In the rows, 128 means zero.
Each row of numbers stands for one object and depends on some of the facts below. Use the named rows to name the rest.

There are 3 kinds of fact about the objects: τ, η, Θ.
τ: uses; η: is of sort; Θ: points at
bratros τ [trunibro musa botrer poni rustam]
brupil τ [lavil stadalom pladal rustam]
dinemu τ [bresebus garis mifle]
fadun τ [ladri plagri tripluk gilim trebre]
fasa τ [gestu gilim]
flaflar τ [dodrol drokoguk zuklu bruzis grofir]
flevenus τ [dasutu nuzek rokor skabin]
flidoklin τ [goska muplur]
flustebrir τ [vemum geskupu garis lapla pleflorar gerol kluski]
flutru τ [grilak dotruk zako pladal brotegel sturu]
graklotra τ [fleflos trebre briker fotir stibre]
gralu τ [bresebus]
granel τ [drubru zokar dasake]
grasel τ [fekis goska pokol stadalom skofludrom trestu]
kanas τ [klobre susis]
katror τ [gestu nesker musa gerol dovol]
kina τ [dodrol tripluk]
laflek τ [fafi trari poni flasal]
lagraklus τ [plobik plobar taponom]
lidil τ [vaka floflir]
lofak τ [brali legrer]
lofom τ [bruzis libek lelam legrer]
malor τ [fonefek]
mizel τ [mifle batriklol malom]
patrin τ [grotibrel vemum klegran]
pigem τ [dodrol dideklak drokoguk plagri deluk skogok]
plapim τ [dasake legrer poni dovol]
plisku τ [keranas makam tufil skivi bitoplan vuki]
plovor τ [drivan duvu susis]
pumu τ [kugopum plobar tustur batriklol dovol midras drebrar]
pupin τ [grigras fekis]
puzun τ [bruzis pleflorar bramen gerol]
ranum τ [grakosim boba]
restok τ [figuk padral dotruk mifle zigelal drobas]
rikli τ [plemutrel dotruk rustam]
ronoke τ [pladal kluski]
rubrak τ [muplur tulepe zigelal poni]
rusker τ [vodul bidrol tuvan zigelal]
ruvafel τ [plagri garis taponom]
sefun τ [brofik ludremal skemu vogam flasal]
skote τ [dodrol grigras druklos skogok]
susem τ [geda plobik kledrotin drukle skebas skofludrom]
tavun τ [grotibrel vaka sturu]
tobrir τ [groskivel fovu susis]
tove τ [tripluk floflir]
tozor τ [kugopum plobar brober]
trabuk τ [sidrum]
tribek τ [papu skivi]
tridu τ [ladri fonefek tedram dasake pladal vuki]
vivas τ [gestu geskupu fuzuk vuki]
vodar τ [plobar deluk botrer]
voflo τ [vemum briker zako]
vulibis τ [nunudun zigelal tustur deluk brober]
zivas τ [plurak flafirum pliskodon trebre]
zoska τ [plagri fleflos briker skemu deluk]
zutro τ [padral goska liplom lapla]
{batriklol brober brofik buketak drivan fekis fide flidoklin flustebrir grofir katror kidal liplom litrom makam padral pigem plemutrel plipum pogrelak pokol ratan rikli susem tezor zigelal zivas zutro} η 308
{bidrol bramen briker brotegel dasutu deluk dideklak dinemu drebrar fafi flafirum flasal fleflos fuzuk geda gestu graflo keple keranas klosta klozoki kugopum ladri lagraklus lakler lapla lofak logir ludremal madok malor mizel muplur musa nesker nulek nuzek patrin pleflorar pliskodon plobar plobik plurak poni popeske pumu puzun ranum restok retom rokor ronoke rustam sefun sidrum skabin skivi skote stadalom sturu susis taplom tavun tobrir tove tozor trabuk trebre tribek tridu trunibro tufil tustur vemum vulibis zako zokar} η 212
{bitoplan bofle disti dostan drobas druklos fadun fasa festar floflir flotrek fonefek grasel groskivel grulem kledrotin laflek lavil legrer lelam lubres mifle plabribo plisku skofludrom stogakes tripluk tulepe vodar vogam vuki} η 385
{boba botrer brali bratros bresebus brupil dasake dodrol dotruk dovol dribrur drokoguk drubru drukle duvu flaflar flevenus flomi flupe flutru fotir fovu garis gerol graklotra grakosim granel grigras grotibrel kanas kina klegran klobre klumir kluski lidil lofom malom mufetrik papu pladal plagri plapim plostam plovor pupin rubrak rusker skemu skogok skovam staka taponom tedram trari treple trestu tuvan vaka vodul voflo zoska zustu} η 770
{bruzis figuk geskupu gilim giskek goska gralu grilak gruskam libek midras ninibok nunudun ruvafel skebas stibre vivas zuklu zuvok} η 597
batriklol Θ [skote]
boba Θ [dideklak]
bofle Θ [gralu flomi zoska]
brali Θ [fide]
bratros Θ [plostam trebre sturu]
brofik Θ [drubru bresebus gralu]
buketak Θ [gralu]
dotruk Θ [dasake]
dribrur Θ [lapla]
fafi Θ [plovor ninibok skofludrom]
fasa Θ [pliskodon gralu skofludrom drebrar]
flevenus Θ [duvu flomi flupe]
floflir Θ [nesker retom]
flutru Θ [pigem mifle klozoki]
fuzuk Θ [drokoguk poni]
geskupu Θ [skogok bitoplan]
gilim Θ [staka flomi]
goska Θ [graflo]
graklotra Θ [dideklak pupin]
grigras Θ [tridu]
grofir Θ [pigem]
kanas Θ [flomi taplom]
keranas Θ [dodrol]
klegran Θ [tezor pokol skivi giskek]
klobre Θ [vemum flupe]
klumir Θ [fadun gralu]
laflek Θ [kugopum nulek]
lakler Θ [dovol]
legrer Θ [ludremal disti]
lelam Θ [grakosim]
libek Θ [rusker mifle flotrek]
logir Θ [pumu pogrelak]
lubres Θ [skovam]
makam Θ [disti sidrum fovu]
midras Θ [grasel popeske tridu bitoplan kluski]
mufetrik Θ [dinemu lavil festar vuki]
muplur Θ [gestu]
padral Θ [bruzis dostan]
patrin Θ [zuklu ludremal flupe]
plabribo Θ [keple]
plagri Θ [zako]
plipum Θ [graflo lofom retom dovol]
plisku Θ [vodul]
ranum Θ [fonefek flustebrir musa]
rikli Θ [dideklak pogrelak pliskodon klosta bitoplan]
rokor Θ [tezor liplom lidil]
rustam Θ [flidoklin poni drebrar]
skebas Θ [kidal briker]
skemu Θ [grasel tulepe]
stogakes Θ [puzun disti garis musa vodar]
tozor Θ [disti tufil flomi lidil]
trabuk Θ [lagraklus plovor]
trari Θ [dinemu flafirum]
trunibro Θ [flafirum gralu]
tustur Θ [dinemu kluski]
tuvan Θ [bruzis lofom]
vaka Θ [vodar]
voflo Θ [dodrol plobar taplom]
vulibis Θ [skovam fovu drebrar]
zigelal Θ [zokar]
zustu Θ [skivi]
zutro Θ [katror sefun]

Known rows:
[109 134 128 123 118 128 116 146 120 140 135 141 131 123 145 130 134 140
 123 120 105 141 144 150 103 125 125 133 121 118 125 123 107 119 111 141
 142 141 138 145 134 142 137 129 127 112 123 118 124 118 110]: skabin
[ 86 116 157 123 150 134 169  66 128  60 111  83 168 189  86 103 153  52
 162  98 168  89  97 145 135 167 135 129 111 135 190 119 163 120 159 153
 142 125 171  46 169 148 102 149 211 174 109 125 105 154 171]: lagraklus
[128 136 131 128 118 125 110 138 134 142 126 124 139 137 146 124 124 133
  98 107  87 126 135 132 118 129 142 117 132 137 133 127 117 130 129 139
 149 156 124 142 119 108 145 137 116 114 123 117 144 111 135]: fide
[107 133 133 122 121 128 120 144 120 141 137 143 132 124 145 131 133 136
 123 121 109 143 147 149 104 121 124 131 120 118 123 122 105 121 117 141
 139 143 141 145 135 145 139 126 126 117 126 117 123 118 107]: nuzek
[101 128 131 126 120 123 114 146 125 146 131 136 152 110 135 141 122 163
 127 123 107 119 154 167 115 139 158 139 121 118 117 122 124 113 111 146
 142 137 140 132 129 158 141 115 131 110 125 110 146 112 102]: popeske
[139 113 147 101  96 131 161  58 145  55 113  72 161 149 100 106 182 121
 193 121 200  82 100 137 156 138 100 135 159 127 139 132 165 124 150 141
 100 125 107  46 163 144 103 140 155 180 126 108 108 163 202]: ruvafel
[145 128 118 149 183 111 125 165 117 169 126 160  83 145 132 140  80 102
 130 161 109 176 124 115 108 133 128 115 149 135 131 115 135 108 120  90
 125  98 126 162  86 108 140 106 126 121 150 177 130 111  90]: legrer
[108 138 132 130 114 127 120 153 122 135 134 143 137 119 143 131 122 128
 119 129 114 142 143 139 115 135 125 125 131 131 112 115 115 113 131 134
 145 134 121 144 129 132 140 136 122 112 134 101 135 119 114]: giskek
[162 130 132 121 145  97 136 131 112 155 113 136  94 154 142 133 105 122
 171 154 120 169 140 127  79 136 109 118 171 128 121 126 121  80 105 102
 119 130 120 134  89 123 150 113 104 116 159 150 135 117 132]: stogakes
[112 134 131 137 122 130 119 146 124 138 134 132 129 122 139 131 116 128
 107 125 109 135 147 123 111 138 130 125 125 143 122 123 116 122 135 139
 146 139 126 142 121 125 142 145 118 114 135 103 143 121 122]: vodul
[104 116 179 144 182 148 192  81 127  75 109 103 155 214  60  74 139  13
 186 109 176  94  98 163  94 159 109 112 123 142 189  99 173  87 157 143
 120 104 170  59 163 163 104 129 234 154 113 142  84 127 166]: tozor
[154 116 102 144 128 151 147  86 135  79 126 106 127 117  87 138 135 118
 123 140 170 102  90  74 212 132 125 114 106 129 131 160 160 164 153 117
 111  95 123  96 147 101  87 126 144 171 120 142 133 150 156]: plovor
[138 126 132 128 125 128 113 138 135 150 127 130 131 137 143 123 127 134
 101 111  96 128 132 132 112 118 137 120 132 135 131 131 118 134 120 134
 134 151 126 144 114 106 140 129 111 115 117 126 138 113 132]: fekis
[ 76 108 158 152 181 147 164  83 125  78 112  92 164 185  74 117 133  50
 147 101 163  92  98 144 135 174 165 121  94 138 192 125 169 123 154 150
 138 101 183  63 154 160  95 136 225 174 108 145 116 135 149]: pumu
[135 129 121 119 152  94 122 143 121 161 116 136 102 143 155 135 107 132
 136 148 115 161 130 125 101 131 143 139 156 138 133 121 117 119 117  94
 131 123 124 141  88 134 142 130 107 121 152 153 130 138 116]: lelam
[ 97 141 134 117 115 129 111 151 118 138 141 142 139 122 153 135 132 139
 121 110 100 146 143 151 116 130 131 137 113 119 122 114 105 122 117 143
 147 144 142 141 134 137 134 134 127 122 125 113 127 118 110]: klozoki
[113 137 131 129 121 129 120 143 120 139 131 138 126 124 139 134 124 130
 120 126 115 140 149 132 101 128 130 130 122 128 120 125 109 112 128 135
 139 148 133 143 122 144 138 135 120 109 129 107 129 124 120]: figuk
[120 129 132 136 121 127 118 142 121 145 135 131 121 123 141 127 124 133
 112 125 116 134 150 125 102 131 125 131 133 139 126 124 120 119 131 137
 136 142 125 142 117 130 142 142 108 110 135 103 138 121 119]: treple
[106 147 126 136 125 138 117 156 108 131 148 153 130 123 130 155 114 121
 124 120  89 156 147 136 127 148 119 111 116 113 120 126 119 100 113 151
 159 129 139 141 135 110 128 114 145 131 130 116 141 103 103]: musa
[117 123 137 136 139 137 119 151 116 154 143 136 107 128 144 133 128 129
 123 123 124 141 150 132  82 109 126 135 128 129 121 123 104 118 124 128
 113 140 133 158 113 140 134 129 110 116 130 129 122 124 104]: libek

Name these rows:
No name comes twice in this set of rows, the named rows included.
[113 129 147 125 116 118 129 128 123 126 124 114 135 142 140 111 129 122
 134 115 119 127 154 140  83 142 124 133 142 144 135 115 125 103 139 147
 142 157 129 119 120 144 146 153 120 109 136  88 136 126 143] => taponom
[119 123 146 118 104 121 121 123 131 133 137 104 138 137 157 103 161 142
 151 122 143 115 152 162  73 133 103 150 174 139 145  94 143 122 143 158
 106 167 103 115 131 133 160 141 110 121 128 102 128 132 142] => plagri
[129 115 139 137 133 129 128 138 129 158 121 131 117 124 132 108 120 144
 119 132 134 118 154 139  79 113 131 143 139 137 117 118 119 115 128 128
 112 138 128 149 109 161 148 128 102  93 132 118 127 121 118] => mufetrik
[153 135 119 130 105 130 128 136 120 136 128 135 106 101 126 142 109 153
 107 126 115 141 148  86 143 108 123 112 112 124  87 164  95 118 115 111
 138 122 128 159 111 127 126 135  90 105 142 112 141 122 128] => pladal
[119 138 110 137 116 124 116 134 114 132 130 143 118 114 145 137 126 130
 116 131 114 138 150 132 114 139 131 132 122 127 131 125 121 126 136 143
 146 151 136 143 134 131 141 143 122 107 124 107 139 126 113] => ninibok
[ 98 133 146 124 125 125 123 139 118 134 131 132 139 140 143 119 135 116
 132 110 110 136 145 162  90 131 133 136 122 123 134 112 107 109 119 149
 147 151 152 133 134 154 137 136 139 112 124 111 123 120 120] => plobik
[173 109 119 108 162 117 155  93 137 104 105 107 103 141  96 142 126 124
 158 160 177 129  71  79 190 113 135 120 135 126 119 159 142 149 127  66
  92  67 113 101 106 116  97 112 129 176 148 189 111 164 157] => plisku
[ 76 129 155 120 131 121 124 137 127 127 135 119 154 157 152 103 152 104
 147 103 120 126 146 192  65 155 130 149 142 135 172  82 139 109 140 168
 136 164 145 109 147 156 154 145 161 123 115 109 114 122 125] => deluk
[167 122 112 137 112 156 143 109 152  85 136 118 139 103  90 126 143 140
 149 158 185  97  88  98 222 126  94 116 146 128 114 132 186 164 152 111
  92  76  74  97 164  72 100 107 140 185 131 137 126 139 152] => lidil
[136 123 145 113 121 142 162  74 131  67 115  99 144 145  78 125 151 104
 163 114 169  98  92 112 173 120 121 114 104 118 123 162 127 125 128 118
 124  98 144  79 153 150  88 130 165 165 120 129 103 150 172] => mizel

The same objects again, as new rows of numbers:
Some rows with their names:
[ 84 148 129 137 118 139 124 122 126 115 142 135 143 151 128 143 152 133
 142 142 136 151 115 101 127 159 114 165 143 102 143 134 143 116]: sturu
[112 135 146 139  93 160 153 105 142  98 186 135 107 155 145 133 131 107
 133 122 121 132  95 114 146 202 135 117 114 107 150 129 157 119]: kluski
[164  82 118 193  97 143 144  77  96 160 109 111 114 112 124 128 105 154
 117  97 138 129 108 164 138 147 157 118 125  97 124 131 124 156]: midras
[125 113 159 152 130 135 153 128 110 123 175 109 143 143 116 133 159 140
 151 130 146 164 144 105 124 108 124 148 159 127 113 154  98 108]: fleflos
[109 149 149 150  88 165 148  94 140  96 185 147 101 173 151 134 124 105
 160 120 116 140  75 105 141 207 141 126 123  99 161 142 171 128]: pladal
[148 121 124  99 122  96 129 143 185 122 136 154  89 109 145 124 135  88
  82 119  82  86 108 140 159 165 117 106  85 134 142  74 181 133]: brupil
[ 91 116  97 137 126 143 126 149  87 168 108  79 148 146 150 121 130 142
 144 138 192 138 159 119 116  74 117 138 148 111 109 156  51 147]: grofir
[ 78 154  82 131 110 147  93 123  80 185  75 108 145 155 168 153 139 167
 139 143 184 130 101 125 141 128 119 154 142 114 175 135  98 180]: padral
[122 146 141 109 133 110 105 122 121 117 118 141 146 114 107 131 131 131
 128 139 124 126 144 123 121 125 128 148 134 134 109 127 133 120]: keple
[180 126 173 158 125 151 163 103 126 119 182 123 118 142 140 133 125 125
 147 106 113 154 107 126 140 143 168  95 141 138 143 140 133 123]: taponom
[153 112 132 128  76 161 152  97 108 139 115 115 100 110 150 117  89 131
 127 107 142  99  91 152 139 154 167  76 117 101 141 148 114 147]: trari
[110 128  77 133 138 138 103 153 115 134  66 145 127 160 134 104  87 126
 150 136 144 124 146 138 105  81 129 114 111 141 128 154 116 167]: stogakes
[128 125 122 110 147  89 119 148 149 135 121 135 141 102 121 127 159 128
  95 130 111 116 146 122 137 112 103 142 126 141 111  96 134 120]: lofak
[180 123 170 166 111 157 157  96 128 128 175 119 110 147 154 133 123 134
 141 112 112 141  95 127 152 157 167 101 135 137 155 133 149 141]: botrer
[109 140 115 136  95 134 104 122  90 123  70 132 141 133 112 126  91 134
 144 132 143 109 137 138  94 116 123 132 146 110 102 165 102 141]: rokor
[146 112 169 178 139 155 145 103  96 143 177  99 163 140 130 146 159 168
 149 117 150 186 130 109 136 109 141 143 179 140 133 137 102 126]: deluk
[104 145 138 130 132 129 117 115 119 119 142 140 139 138 123 133 147 125
 139 132 130 136 127 109 122 137 115 158 136 116 128 137 137 113]: zokar
[ 85 139 135 157 110 144 136 121 116 112 163 128 140 161 125 137 168 134
 145 136 142 159 110  94 122 156 107 163 152 112 143 134 125 124]: vemum
[176 133 172 138 119 146 135 101 132 127 160 132 109 130 144 134 117 118
 139 107 100 133  91 136 147 158 170 101 126 138 158 123 158 135]: malom
[172 119 102  87  83 148 167 113 147  97 101 134  70 105 141 117  61 162
 132 109 104 103  98 152 117 117 120  73 114  94 118 166 120 124]: klumir

Which object is each row?
No name comes twice in this set of rows, the named rows included.
[ 93 135  43  94 141  89  82 161 134 191  49 102 127 118 159 130 148 134
  85 147 152 100 133 137 151  96  98 138 105 131 137  79 107 169] => zutro
[173 101 130 113 128  97 148 141 180 130 149 135  87 107 145 108 141  88
  78 113  88 100 120 132 164 145 127  93  97 142 136  72 172 134] => plapim
[130 113 132 181  72 154 124  78 101 138  92 144 122 132 129 136 100 162
 122 107 140 118  70 137 123 170 165 120 127  92 142 159 148 158] => goska
[115 123 140 159 109 136 138 111 146 102 152 168 119 140 112 134 139 133
 123 120 109 135  94 112 126 182 126 136 116  99 142 130 175 124] => grilak
[132  94 173 181 107 151 154  94 121 105 189 144 133 132 103 126 145 135
 133 116 142 155 118 109 118 141 146 128 146 108 124 156 128 110] => bruzis
[ 70 127  93 133  80 139 128 126 105 120  93 127 129 151 124 115 110 122
 128 133 152 109 120 123  94 147  99 146 130  87 111 161 103 133] => keranas
[108  96  85 197  80 154 161  87 120 117 128 131  95 155 120 118 118 120
 125 117 142 128 100 139 115 189 113 140 116  71 127 147 128 133] => geskupu
[157  90 115 118 195 100 130 161 156 172 136 119 142 119 134 122 159 130
  96 135 121 145 155 135 163  65 132 120 109 173 149  84 127 143] => vodar
[137  82 121 186  83 137 149 107 114 132 121 136 110 133 104 103 102 136
 121 116 141 120 110 132 114 141 139 110 127  94 101 155 122 141] => libek
[ 75 111 100 140 116 161 146 138 105 127 119 110 139 152 131 110 106 135
 150 143 188 130 144 136 102 104 137 111 117 101 131 170  81 143] => floflir
[157 111 130 172  88 135 119  86  98 130  88 138 114 118 109 124  88 152
 132  98 124 110 103 158 111 137 159 109 130 116 113 152 133 152] => skebas

Now the same objects, written a new way:
Named rows:
[179 114  99  73 131 213 147 127  57 124  84 149 123 138 133 170 101 174
 114 139 133 152  95 109 188 154 128 111]: skogok
[153 143 118 144  94 141 105  99 123 157  97 116 143 155  74 155 105  88
 151 118 124 118 126 137 132 166  96 150]: dasutu
[156 124  94 129  95 163 103 118  85 108  87 163  89 129 124 112 136 148
 101 139 153 130 139 106 147 131 135  99]: skovam
[137 133 144 125  89 138 119  97  78  93 128 116  86 142  88 190  89 106
 153 116  91 130 122 162 127 128 105 137]: musa
[129 137 132 146  99 140 101 119 117 165 107 119 124 158 117 142 104  95
 139 103 116 117 140 134 130 151 100 165]: klosta
[104 118 113 139 141 123 107 141  59 125 100 126  49 141 189  80 150 156
  73 128 133 143 139 141 108  79 131 136]: brupil
[156  65  89 108 140 172 157 115  60  66 105 130  89 162 101 148 132 138
  92 147 121 170 122 161 125 109 135 136]: kluski
[186 140 127  98 145 139 125 108  89  78 149 132 124 143 102 195 109 136
 168 136 114 106 119 155  95 119 152 164]: mifle
[117 100 114 138 133 138 197 146  60 167  88 133  83 119 180  92 117 220
  74 122  90 161 165 112 111  96 110 137]: voflo
[202 137  71 141  93 181 107 112  87 114  79 172 127 126  99 116 137 137
 114 143 173 127 138 114 145 152 124  85]: fovu
[125 115 140  98 103 177 131 119 106 130 101 115 127 146  75 207  67 114
 143 112  94 139 108 140 148 154  94 147]: briker
[ 75 127 145 150 100 116  95 134 122 178  92 109  75 151 136 118 106 123
 110 102  98 122 153 139 101 113  78 187]: tavun
[110 154 143 169  72  92 142 108 120 205  96 140 129 124 119 122 113 155
 141  94  94 111 177 106 114 134 101 151]: ranum
[169 149  81 179 143 136 189 130  50 220  64 133 130 104 185  62 122 205
  92 128 108 141 167  93 100 115 103 113]: flevenus
[167 111  93 130  99 151 179 103  72 151  98 155 133 126 127 112 144 183
 109 127 120 142 152 106 126 122 137 116]: dribrur
[187 125  96 116 138 158 133 104  43  84 117 140 106 144 142 135 126 147
 120 139 133 143 108 145 140 114 147 104]: malom
[160 151 132 130 140 138 106 104  97  81 136 124 113 152 128 176 120 138
 169 133 107 116 137 162  96 118 165 173]: figuk
[182 137 122 127 114 135 203  74  40  91 172 146 130 143  90 178 127 158
 155 129  51 117 116 118 155 141 137  89]: zigelal
[157 147 164 105 107  94 195  67  75 152 146 121 159 148  94 208  95 173
 174  97  59 131 111 126 135 123 133 138]: tustur
[ 72 148 165 119 135  90  90 107 111 171 117  97  98 156 158 130 126 153
 113  97  85 140 118 142 109 101 103 180]: dinemu

Name these rows:
No name comes twice in this set of rows, the named rows included.
[ 72 171 158 148 122  71  77 113  81 163 131 106  64 142 194 110 115 143
 119  95 100 111 133 157  99  86 114 168] => restok
[161 128 128 153 105 131 117  94  90 106 131 106 110 157  79 176 102  76
 157 117 115 121 133 176 115 133 112 156] => stadalom
[ 71 187 185 136  52  73 112 104  77 178 138 160  79 105 175 138  91 201
 138  84  92  95 157  96 136  91 116 127] => vulibis
[146 155 131 128  84 156 106 108 110 134 104 130 122 130  95 172  78 116
 145 112 115 116 124 130 140 154  89 130] => ludremal
[150 119 143 157  60 105 178  84  81  86 149 150  97 139  56 199 103 131
 170 108  88 119 167 167 118 120 128 132] => rustam
[162 157 123 110 132 170 130  95  53  88 144 131 123 146 115 172 107 143
 136 140  83 109  79 131 174 141 120 104] => brober
[160 141 145 127  99 136 126  86  80  82 138 128 110 151  79 203  91  99
 167 114 102 125 112 171 139 131 119 137] => poni
[146 105  89 173  63 158 184 117 101 103 109 168  91 116  60 132 122 126
 117 138  68 119 183 115 122 138  87 105] => makam
[143 136 140  85  81 194 150 145  62 182 121 125 136 181 151 192  59  96
 149  80 111  93 123  92 191 190 128 192] => dideklak
[ 55 126 154  97 142 160  87 192 155 172  80 136  99 130 167 131  82 200
  91 117 117 110 154 117 113 107 106 196] => fadun
[ 71 180 177 131 118  87  78 118  78 181 128 109  83 141 219 126  92 169
 119  81 100 108 123 124 126  87 107 171] => pumu

